In the rows, 128 means zero.
Each row is followed by its class.
[ 85 128  62 126 145 126  90 119 127 149 148 200 136 111 109 146 116 139
 185  71  97 119 149 114 102 116 136 152 145 104]
F
[133 107 117 104 168 149 151 102 154 114 114 133 119 123 161 138 130 162
 146 122  97 120 141 128 103 165  93 150 153 142]
F
[132 140  37 126 117 117 129 107 135 149 101 161 120 122 129 142 151 118
 152 129  88 121 124 111 108 129  86 171 129  90]
F
[140 147  89 134 129 105  95 140 134 128 168 188 134  86 140 168  82 143
 117 159 145 125 124  57 127 104  96 161 161 121]
K
[128 168 169 138 120 101 126 154 119  92 118 188 108 133 153 176 114 106
 116 146 139 100 130  81 146 136 101 151 113  98]
Y
[130 125 223 131 119 115 110 164 129  98 107 129  62 179 157 173 109 150
 119 134 165 114 107  99 119 144  96 158 131 113]
Y
[ 93 121  36 114  95 133  92 142 126 154  80 118 107 156  80 136 112  93
 166 141 118 123 116 128 118 146 102 144 166 119]
F
[ 96  91  77 142 131 114 161 102 116 145 168 140 141 114 176 149 138 145
 128 160 143 146 115 133 111 120  80 174 143 145]
K
[116 147  37 135 113 127 131 114 124 139 117 169 136 118 123 141 149 161
 134 125  96 112  89 129  98 123  99 162  97 112]
F
[140 105 108 134 101  48  70 128 139 136 152 116 107  72 173 148 155 134
 124 166 152 190  96 112 149 114  62 184 103 130]
K
[125 109 211 127 109  72 120 137 107 141 116 147  95 159 131 149 152 149
 140 130 144 167  88 122 139 157  68 155 132 169]
Y
[123 143 137 127 128  51 105 143 153 117  94 177 103 180 165 127 153 118
 131 125 129 118 141 122 142 146  89 162 135  96]
Y
[132 115  98 141 130  42  38 131  84 181 155 218  99  98 185 158 154 120
 147 226 139 178 129  63 124 115 101 171  96 103]
K
[134 159 134 134 122 155 117 153 131 111 108 202  97 159 120 180 241 127
 121 184 129  89 101  43 118 138  49 156 155 118]
Y
[128 120 114 146 122 117 131 139 141 134 104 185 104 123 156 164 106 119
 139 159 124  99 115  95 113 138  64 192 149 131]
F
[105 138  89 124 108 154 123 159 124 164 126 144 117 112 117 152 133 132
 152 120  98 117 124 127 107 133 115 146 120 143]
F
[103 118  51 109 131  68 117 121 130 142 124 118 119 125 100  57 126 141
 149 140 109 119 116 129 110 130  94 140 156 147]
F
[ 87 139  46 131 105 252 114 114 103 140 123 174 133 116  87 149 200 112
 132 101 117 107 127 111  90 122 105 137 128 133]
F
[103 165  97 129 114 126 167 150 131 115 122 171 116 164  99 156 147  95
 119 132  87 123  92 102 167 150  86 160 152 136]
Y
[ 77 113  67 124 115 163  85 131 116 142  99 153 147 156  75 133 117 130
 146  70  90  88 144 135 102 123 145  91 153 119]
F
[103 137  97 143  95 100  95 129 118 162 116 210 124 133  84 148 147 122
 140 104 124 134 124 116 126 133 128 156 132 133]
F
[132 153  63 126 113 142 117 125 119 115 120 204  96 130  97 172 162 117
 131 139 113  96 111  91 129 152  71 141 168 138]
Y
[124 135 127 134 125  89  94 145 133 134 175 158 112 115 122 143 131 109
 174 137 113 136 136 105 114 114  64 156 126  93]
F
[ 89 133  40  71 121 110 121 138 126 108 109 117 117 123  76 149 137 114
 157 116  92 155 100 108  89 133  88 168 182 122]
F
[ 76  98  87 122  97 125 110  67 134 124 104 108 138 145  62 141 144 140
 142 108 144 142 138 166  97 160 157 163 150 162]
F
[ 90 120  46 123 128  73  74 136 119 155 128 191 117 118 146 156 158 119
 135 124 115 136 109  99 117 140  76 172 159 143]
Y
[103 103  37 131 119 127 162 138 139 123  93 172 136 146 167 145 141 126
 140 101 108 107 125 150 107 140  99 193 128  96]
F
[128 115  96 145 105  88  71 120 144 125 123  62 116  94  96 165 132 133
 142 106 162 193  65  35 189 119  73 165 169 170]
K

Each row is followed by its class.
[154 126  87 129 150 182  85 119 195 111 182 132 137  94 169 115 125  99
 135 127  74 144 103  71 115 145 130 135 122 116]
dozi
[158 140 189 144  86 126  79 132 160 202 155 133 134 102 180  74 135 151
 143 144 216 112 105  95 125 114  95 139 136 134]
vam
[149 140 164 119 125  99 105 133 125 174 126 126 140 104 158  94 136 146
 130 137 182 109 139  92 129 141 106 132  99 140]
vam
[132 157 209 118 102 211 125 149 158 196 157 125  74 125 111 150 121  60
 142 151 133 146  99 119  58 103 128 131 123 195]
penun
[146 115 149 152 121 125  68 155 196 117 145 125 111 102 131  75 138  68
  96 122 110 153 136 130  94 146 136 131 109  73]
Bup
